[ 66  25 -25 -32  -4  32 -37   1 -32 -24   0  -7  27 -22 -14  12   8  -9
  38   8  36  43   6   8  16  26  -7  12 -10  33   1 -25   8   6 -32  11
   6 -18 -46  44 -14]  Z212
[ -5  24  14 -58 -15 -10  -8  51  25  30 -15  12  44 -12 -28  15   2 -22
   2 -49 -23  -3 -20  -8  20  -5  13   4 -32   6 -30   0  18   5  -1 -22
  -2   1  39 -26  19]  Z468
[ 35  31  -2 -64  30 -24  23  12  20 -16 -15   2  13  15  -2   9 -16 -31
  19 -25  -1   7   5 -10  35  -1 -27  23   5  -3 -15 -20  -9  29  24 -12
  11   5  -2 -24  -1]  Z625
[  0  53   7 -49  40  20 -44   6   3 -21  -7  -5  61 -19 -23  21 -24 -28
   9   1 -48  26  -1  -9  15  21 -30  44 -31  -5 -42   5  -3  18   0 -37
   0  48  43  -1 -26]  Z306
[ 65   6  -6  34  15   8   2  -9  -5   1  -1 -24   5  10 -11   8  11  -2
  13 -12  43   8   9   6  18 -11 -31 -18  22  12   0  -1  18 -43 -18  28
  11 -20 -33  48   2]  Z59
[ 14  -9 -21 -12 -25  10  10  28 -55  -9  17  20 -24  34   1   9  -4  -9
  -4  13  -1  -4  -8 -17 -10   7  26   3  27  -6  33  -2   4  14   9  15
  11  17  29  -8  20]  Z417
[-22  20 -17 -40  -8  10 -15 -20 -20 -17  -7  21  17  15 -30  16  -4 -49
   5  -1  -2  41  11  10   8  23 -13  23  -9   8 -26  -5 -11  34  -6 -49
  10   7  41   1  -8]  Z306
[ 35  -7 -40  27 -36  31  26 -14 -17 -26 -10 -13   7  25 -42 -23  11 -10
  23  -6  62 -13  10  35 -13   3 -26   7  16 -23  -8 -41  36 -35 -19  35
  12 -34  13  15 -24]  Z679
[ 80  -6  23 -16  39 -16  -2   6 -14 -17 -11 -55  25  33  26  -2  -9   6
  -9  -4  55  -9 -43 -13  25  31  45  15  28  10  38   3  -1   5 -10  23
   6   5 -88   2 -30]  Z468
[-34 -20  31  17  11  -4 -17   2  26  -8  16   0   8  -9   5   2  -5 -14
 -20  32 -60 -46 -15 -29 -15 -12  12  14 -15  -9  -9  -7  23 -14  -1 -22
  -7  14  21 -14  14]  Z417
[  7   4  11  19 -43  40  15   7   2  29  27   6   6  -4   4 -19   0 -11
 -22 -33  18 -32 -25 -42 -11 -15 -24  13  -1 -22  43   8  26 -40  -8  21
   2  -3  20  12   8]  Z655
[-21 -35  14  -7 -47  -6  13  17 -13  11  17   2   2  -8  25  35  -1 -20
  18 -44 -21  -5 -20  19  -7   8  27  -4  -1   3  -9 -16  16  23  -1  27
   1  -4  20 -11  33]  Z468
[ 31  -1 -32 -14  23  -5 -20 -12 -50   2  12 -15 -37   7  -3  24  16 -21
 -11  37 -11 -14  12 -19   8  19  12  -3  25 -24  18   7 -18  11  25  -6
  -6  10  -6  -2  48]  Z180
[-21  -2 -37   7   6 -43   6 -22 -17 -12 -60  19  15  -3 -38 -17  -1 -13
  -6  -4  41  35  60  17  14   5 -10  -4   0  -5 -23  -3   4  34 -37 -30
  42  14   0   3  13]  Z347
[ 28   3 -28  34 -11  -5   4 -10 -39  11   3 -18  -1   7  -5 -29  -4 -27
 -25 -23  17  31 -38  37  50 -18  -9  15   1 -29  27 -19  17   2   4   6
  15  60 -26 -13  -3]  Z679
[ -5 -15 -16  15  44   8 -21   3  17  20  52   1 -26  -4  -1   2  50  11
  36  42 -17  -7  32 -21 -26 -14  23 -20   4 -22 -10  44 -10  19  -2 -20
 -16 -43  -8  39  53]  Z180
[ 51   6  11   4  -5   1  13  19  -2  -7  36   1 -19  -8   7   6  26 -39
 -16 -35 -22   4 -24   4   8 -46 -18  -3  -2 -26  17  21  19  -6  39 -36
 -16   6   8 -19  52]  Z625
[-51 -18   3 -21  -8 -24  21  10   0 -15 -31 -26  43  30   2 -20  -6  18
 -31 -21  15 -33 -33   0  15  33  22   1  11  14  -6 -22  21   7   1  -1
   0  -8 -34 -26 -24]  Z468
[ -4 -36  31  26  10  -9  12 -10 -15   9  -7 -10 -30  -7 -52 -16  25 -13
   9 -27  -8  -2  -3  29 -30   0  29  -1  -7   2 -15  34  -3  -4   2  -2
 -12 -38   5   7  49]  Z417
[ 11  18 -42  -7  20  41 -48 -21 -17   1   0  15  21 -19 -60   7 -18 -22
 -15   7 -26  -7  -9 -13  21 -11 -11   9 -38 -11 -27  11  37  31 -17 -35
   7 -20  33   4  -8]  Z679
[ 14 -17 -43 -10 -24   4  13  23 -20 -27 -36  -9  23  20 -12 -13 -20   5
  -8 -17  27 -35 -20   7 -27  18 -14  20 -31 -44 -23 -35  -3   3  -7 -38
   2 -22  38 -38 -28]  Z160
[-25  13 -34  12   7   8 -12  13  -9  -7 -20   2  28 -13 -25   0   7  16
  26 -33   9 -27  57 -32 -15   5 -25  -2  -4 -16 -29  24  22  18 -11 -24
  -4 -29  23   8   0]  Z825
[ 42  15 -29  20   6  44 -28  -5 -30 -15  25   5 -12  10   1  48  17 -12
  52   8 -27   8 -18 -28 -23  -9  17  21  22 -34  -7  -6 -14 -10  -3  31
  -4 -11  49   4   3]  Z655
[ 71  14 -25  21   6 -23  45 -24 -13   9  13  -1 -44   4 -14  11  30   6
  80 -30  -5  24  41 -16 -25   1  -7   2  22 -61   1  53 -13  21  -2  -1
  -7  10  69 -11  24]  Z825
[-11  30 -10 -18 -19  -9   1  -1  31 -22 -21  13  12 -10  38 -10 -44  -9
   3 -21   8  27  33   7  22  32 -24  23 -15   0  15 -45 -35  26  26 -14
  -2  13 -12 -29 -20]  Z625
[ 49   0 -16 -10 -30 -14  -5  22 -35 -11 -30 -12  -5  10  34   2 -10 -31
  21   1  37  -8  14  18  -8  13  21  12  14 -17  19 -47 -25 -23   8  16
  -5  -3  18  -9   6]  Z625
[ 45 -10 -20 -23 -24  24  -7  28 -24   2  19  15 -23  37  -8  -9  32  -4
   8  -1   2 -38   2  14  12 -25 -10   2   6 -24   9 -30  33  -6  -5   4
   9   1  63  -9  18]  Z825
[-29  -5  31 -20  22 -32  19 -41  18 -26 -18 -24   0  17 -16 -12  -2   4
  31  -5  34 -12  19 -12  14   9  -9  -6  23  16 -24   2  -3   2  -9  23
   6  -1 -40  -2 -40]  Z347
[ 54   4 -12  -8 -10   3 -29  37 -56  15   8  -2 -25  -3  24  37  13  -2
  13  21  -4  11 -32  11 -18  12  36  17  11 -15  14  -3 -26 -30   4  23
  -6   9  -8  17  41]  Z655
[ 21 -22  12 -38  18   1 -10   2  16  -2   5  -1   0  -8 -38 -27  18  15
 -11   5 -43 -27   6   9  33 -30 -25 -27 -22  -8  -2   6  20  -9   2 -10
 -12 -33  -1  -2  35]  Z160
[ 20  -5  -5  25  17  17 -47  -4   3  -3 -14   4  14 -59 -23   1   3  14
   1 -10  -1  11  20  19   6  14  -6 -12 -38  -8  -7  36  -7  47  13 -25
  -9 -24 -15   4  45]  Z212
[  5   1 -43  -6 -70   9  20   8  -3   4   9  12  29  13  34  -4 -39  -5
  41 -12 -12  17 -27 -18  -1  -8 -34  16  -6 -49  13 -17   0 -17  -7  12
   8  22  57 -12 -42]  Z417
[-12  22 -35 -25   6  -3 -38  13 -24 -11 -12   2  18 -40 -39  -4   1 -18
  14  -2  -9  -6  22   4 -13  -4  -6  26 -19  -2 -29   5  -2  31 -14 -41
   1  17 -22   3 -10]  Z212
[ -8  27 -36 -63 -27 -13   8  54  -8 -19  31   2   9  42   3   7  25 -15
  24  31 -42 -18 -30  -8 -11 -17  15  17  24   1 -10 -25  45 -28  -6 -12
 -18  17 -16 -15 -24]  Z180
[-25  -7 -20  -3  32   4  -8  -1  14  -3 -40   7  59  -5 -11 -18 -19   9
 -62   6   8 -20 -12  24  26  10 -20 -15 -26  -1 -24 -10  -6  26  27 -41
   7 -30   4 -15   1]  Z468
[ 42  15  39   6   5   5  -2 -11  35   1  18   7   0   7  -1   6  19 -11
  19 -43 -15  60  -2 -10 -14 -11 -12  12  14 -18  16  20  -8 -16 -14 -20
  -7  -1 -16  20  16]  Z306
[ 34 -28  29  12 -22  -6   1 -31  37  -7 -35   3  -4 -28  -9 -27  20  20
  -6 -26  29  11  47  14 -16 -16   3   5 -13  21  26  -7   3 -17 -47 -18
  -7 -66 -33  18  14]  Z212
[-31  27 -29   4  17  13 -22  17 -26  -8  -7  -4  23  -2  -2   6  -5 -31
  24 -30  15   3  35 -31  11  -4 -15  22  14  13 -13 -14  17  22 -11 -14
   9  -6 -25  36 -13]  Z625
[ 14 -11 -34 -12  -2 -21 -14  -3 -37 -14 -44   6   6   8  -7   2  -4  17
  33   8  31 -31  39  21 -19  30   2   5   8 -14 -30 -35   5  21 -17   4
  11  -9  65 -22  11]  Z825
[ 92 -20  12  -4 -16  33 -24   5   0 -14  16   7  23  11 -15  34 -13 -23
 -49   6   1 -34 -35  -2  18  -2 -36  -3  -8   1  -9   1  30  -1  14 -12
  10  -8  20 -32  24]  Z212
[-64  -8 -13   6  -7  29 -47 -24  -8 -14 -21  10  33 -65  -9 -24   2  26
 -14 -43  -7  -3  30   8 -11  -3 -34   7 -43 -10 -19 -10   9  22  -6 -36
  -4 -19  44 -11  34]  Z825
[ 41  21   4 -44  24   8 -43   0 -10 -28   5  -6  -3   0 -17  19   9 -27
  33  18 -39   4  -2  -4  -5  16 -16  22   9 -17 -24   6   2   7  24 -43
 -23 -24  12  21  22]  Z625
[-26  29 -13  15  51  -7  19  23  28 -12 -23  10   2  -6  -9   0  11  24
 -24  28 -22  10   7 -16 -13  14  18   3   2 -13   6  43 -14  25  28 -43
  -5 -11 -33  12  27]  Z59
[  8  -3  18  37  -4  -9  14   1  -6  28  -8  12 -12  -8  15 -24   7 -15
  17 -19  14   0  12  28 -24 -17  17   0  -5   5  17  13 -14 -24 -15  16
 -18 -25 -20  52 -12]  Z655
[ 67  -1 -27 -35  -6 -18 -39 -48  28 -28 -20 -21   2  45 -46   7  -1 -11
   4  30  22 -18  -4 -26  22  30 -30  12  29 -36 -14   7   9 -31 -10 -27
   7 -18 -35 -21 -15]  Z180
[-27 -24  -8  22  -6 -18  15  18 -13   0  -7  -6 -25  43   3 -19   6  14
   8  13  18 -52  56   1 -11  10  26   1  30 -18   6 -24   8  15  -6  15
  -3  -1  26   2  -6]  Z679
[ 54  17  -2 -54 -34  18 -29  15 -34 -27   5 -24   9  18 -26   9 -26 -24
  22  21  45  12  25  46  35  35 -34  17  -6  43 -19 -25  13  -7  -3   8
   1   2  -7  -3 -33]  Z347
[  5  24  -4  -8 -25  -8 -10  40  30  22  28  27  16   3   5 -10   3   3
  40 -26   1   7  44  -7  20 -16 -21 -14   8   9   1   4  18   0  -7  17
   0  20  -7 -10   7]  Z825
[-37 -16  20  -3 -25  11 -19  31  -5 -10  18   0  25 -14   3 -14  35 -37
   9   4 -16  21  16  12   4 -10   5  -3 -20 -25  -5  22  14  22   9 -38
  -8  13  41  15  49]  Z347
[ -2 -33 -11  51  13  21  15 -20  -1  -8 -25  -6  21   5 -18 -48  13  30
 -21 -46  28  14  14 -27 -14 -27   3 -12   3 -37  25  17 -22  -7 -22   6
  10 -30   2  -7  13]  Z160
[ 40 -32   4  24   2   7 -41 -27 -17  10  33 -21 -28  27 -26 -35  31  16
  49   4 -32 -13   9 -20 -52 -15  23  10  51 -40   6  20 -18 -12 -41   6
 -19  -8   3  18  -5]  Z212
[-47 -19   4  15 -60  19   8   9  22  10   7  26  20  16  12 -14  29 -37
 -32  11   6 -36 -21   4   0 -25   0 -17 -21  -2  -7 -24  20 -43  12 -26
 -11 -23  53 -33  13]  Z825
[  5 -13   4 -51 -10 -25 -30  -3  17  20  19  -5  -5  25  -7 -30  -9  21
  29   3  29 -57  32   7   7  -3   5 -30  12  37 -10 -32   6 -20 -43  21
  -5 -30 -40  27 -55]  Z468
[ -2 -12  10 -25 -16   1  17  17 -43  -4   9 -15 -29   3 -15  -5  32   7
  17  13  32 -26  -3  20 -38   5  25   8  23 -11  16  21  18 -10  -3  11
  -4  -4  23   8  36]  Z306
[-43 -20  -1  35 -15   9 -26 -14   5   6   9   6  -9 -16   9 -21  -1   2
 -15   1  29 -19  23  -4 -30 -10  -1 -22  11  -2  19   6 -20  10  12 -29
 -16 -39   0  -1  38]  Z59
[  0 -43  19  19 -15  17  -5 -31 -27  -9  21   9  -4  14  22   8 -12 -18
 -23  35  -5 -11 -27 -23 -32   8  31 -21  15  -1  22  23  16   7 -17   5
   1 -26  -6  16  10]  Z347
[  6   3  17  21  36  36 -24  43  12  45  37 -24  13   3   5 -39   5  13
  11  -5 -34 -60 -16 -38 -26 -18  17  21  -3 -33  23  10  -8 -12  -7  15
 -27 -23   6  12   4]  Z655
[  9  -6   4   2  31 -48  24 -42  -5 -46 -25   5 -12  21  10  -1 -14 -41
  -7 -20  17  10  42  -7 -15  26  17  31  10  -1 -11 -24 -25  44 -20 -28
  24  34  -3 -10 -18]  Z625
[ 62  19  -5 -20  19  -5 -15 -15 -32 -28 -18 -24 -28  19 -22   9   5 -26
  13 -10 -45  -8 -33 -10  23 -17   0   9  12 -37  15 -19 -21 -28  34  -9
 -28   8   9 -19 -21]  Z417
[ 66  -3  -6 -12   8 -18 -13  -6 -21  -8  -9 -15 -24  15 -44 -26   6 -27
  38 -21  -6   5  33  31   4   1  -3 -13   4 -27  -4 -17 -46  -9   5   8
 -22  -4  -3 -14  -2]  Z160
[ 14   3  33 -24 -34  -3  17  33  41 -18  14   0 -17 -20  20  23  19  -9
   2 -43 -24  20   9   5 -13  -2   0  14 -21 -27  34  25   0   1  17 -39
 -23 -15 -31  -4  39]  Z306
[ 12  29 -19 -22  -2 -30  15  12  -9 -22 -19  20 -16 -11  10  19  -3 -44
  32   3 -19   7   8  11 -18  -5  18   2  15 -21  -1 -12 -28  14  44 -15
 -21  -2  14 -34  21]  Z625
[ 26 -19   2  -7  -4   9 -28 -19 -13  -8  22   0  -5  23  19 -29  -1  31
 -17   2  22   5   6  -3   2  11 -18  19  24  -9  30 -25 -17  -2 -18   7
  12  10  -1   3  13]  Z655
[ 31  -9   4   0  -7  12 -51  43 -12 -36 -16 -22  44 -10   0 -23  14 -29
  -9  -3  -5   2 -22   5   4  -3  29  -9  -6 -53  33   9   7   8  16 -18
 -16   1 -33 -15  35]  Z347
[  3   5 -34  40 -11  30   1   7 -38  28 -10  22  -4 -10 -17  29  16 -16
  18   6  29   3  18  11  -2  -6 -14  12 -15 -16 -37  47  13  -8  -5   8
  30  19  63  38  10]  Z825
[-15   4 -20 -21  -4  -6 -27   7 -47 -33 -24 -39  22  -5   3  -2 -16   2
  31  12  17  26  12   3  -4  60  18  58  32 -18  10 -21   3  34  -7   7
   2  21 -45  12   7]  Z679
[ 33  30 -19  -7 -12   0 -13  11  13  24  18  19 -24 -41 -33  18  13   0
  66   0  -2  21  34  21 -17 -33  21 -18 -13   2 -24   2 -11 -38 -17  47
 -10 -14   8   1  12]  Z679
[114 -25  -2   7 -39  14  17  30   9  13  -8  -3  18  31  12   5 -10 -11
 -26 -30  30 -15 -34  14  33 -12  -9 -11 -11  -7  31 -18  17 -16  -9  23
  10 -27 -22 -21  -3]  Z212
[ 56   6  18 -57  19  -1 -15  30  -9   3   8 -41   1  10   6  21   5  -4
  12  30 -32 -23  -8   1  25  23   1   7  20 -21   8  32 -22 -14  44   7
 -26  -2 -27  23   7]  Z468
[ 20   3 -50  16 -15  38 -17 -24 -32  41  16   7 -11 -14 -35   2 -15  11
  25 -21  26  29  23  34  30 -18 -70  -3   5 -19  -6   8   5   8 -10  26
  35   6  42  12  23]  Z306
[ 77   1  40  40  24  35  -8 -51  48  21  -8  13 -35 -18  -7  -6 -13   1
 -43 -29   2  14 -32  -2  24 -22   9  -2 -25  10  43   4  -1 -26   0  17
   5 -46 -28 -10  23]  Z625
[  2 -18  13  10 -16 -11 -10   5  -4  56  19 -10 -37  -3   3 -10   2   8
  58 -21 -20  -7  34  26  -6   4  16  -8  22  19   1 -12 -17 -33 -25  76
 -11 -15 -56  24  11]  Z825
[-15  15 -26 -24 -13 -15 -36  54 -15  -5   8 -16  34   2  21 -13  31 -29
  19  17 -55   3  -5 -21  15   1  16  14  -1 -57  13  29  -2   8  22 -57
 -30  33 -15  -5  20]  Z825
[ 21  12 -10  36  -2 -31  18 -35  13 -31  30  -3 -17  22  -3 -14  20 -12
  12  11  27  20  18 -42 -10   2  28 -12  36 -29  31  33   1   0  -9 -13
  -6  31 -46 -10 -18]  Z679
[-12  -2 -23 -16 -57  -3  25 -49 -16 -22   6  -5  -6  44   2 -21 -30 -15
  -5 -19  48   2   5  14   8  34 -53  14   9 -22   6 -21 -16   4   0 -17
  13  38  31 -20 -65]  Z306
[ -2  -3   8   3 -11   4  -5 -26   1 -13  11   2  13  -6  17  16  10   9
  -3   3  15  29 -44 -25  27   8 -12  15   5 -18   0  25   0  30  20 -14
  17  52  21 -30  16]  Z212
[-31  39   9 -20 -34   0  13  44  -7   6   1  36  -6 -48 -25  26  35 -20
  38 -12   5  56  -4  48 -21   1  27  -1 -13  27  -8  17  27 -13   3  12
  -1  10 -12  19  57]  Z306
[ -4  19 -21 -27  10 -24   5  24 -42 -29 -18 -28  26  -9 -13  40  -1 -19
  39 -38  27  18  -2   0   0  38  25  34  27  25 -20 -28  28  46 -17   6
  16  10 -50 -10   8]  Z468
[ -8  16  15 -29  22  10 -40 -21   8  22   4   7 -28 -14 -33 -33 -24  17
  34 -28   3 -33   8   9 -28   7  -6   1  -3  -9   4 -18 -14  16 -14  13
 -11 -11  -8  10 -25]  Z306
[ -6 -32 -21  61 -39  11  10   4 -52  44  31 -35 -30  35 -10 -30  22 -15
  58   4  29 -12   9 -11 -36  -1   1  -3  47 -52   4  26 -31 -43  -4  27
 -14   1  19  24   1]  Z160
[ 69  -8   2  -5 -29  18 -11   7  20 -38  10 -17  25   4  23  32   3  -6
  27  -8 -24   3 -27 -34 -20   8 -21  33  16 -53  10  -1   5   2   5 -22
 -12  -8   3 -22   5]  Z212
[ 56 -26   2  -8   2  16   5   9 -57  17  31  -4 -42  33 -23  28  15 -27
  21 -15  24 -14 -56 -11  -7 -27  35   1  10 -13 -11  28  -7  -4  -6  32
  15  13  29 -10   9]  Z160
[ 32  32 -22  -3 -10 -21  69  25  16 -16  -5 -21  -5  16  31  13  -4  17
  37  -5   0  38 -28 -11 -21  41  31  10  15 -37  26  10 -45   3  33  18
 -17  12  -1 -48   5]  Z59
[ -5  25  14 -41  34 -35   2 -20 -12 -40  -5   9 -17 -16 -17  -2  22 -37
  -8 -11  -8   6  11 -10   6   2  33  10  -2 -12  12  26  -9  52  29 -26
  -7  63  18 -38  26]  Z180
[ 39   0 -12 -36 -32  -5   6   8 -35 -40  11   8  17   9  18  10  16  -8
  -3  10  21  21  -5 -32 -14 -19  17 -15  14 -12  24   1  20  -8 -23 -11
   8  16  36 -21  16]  Z347
[ 83  17 -43 -27  -6 -12 -10  33  -4 -18  -4   9  19  46 -15   1  -3 -10
   8  36 -10 -12   7 -13   6   9  12   6  21 -22  19   7   3 -13 -14  -6
  -5 -18 -19 -13 -13]  Z655
[-54  -4   2  -1 -20  -2  -1  14  21  -7  20  32  -9   0  53  25  -3  -2
   2  13 -80  37  39  -6   4  -9  24  20 -13 -10   6  -8 -16  38   9 -32
 -18  14  35   1  10]  Z679
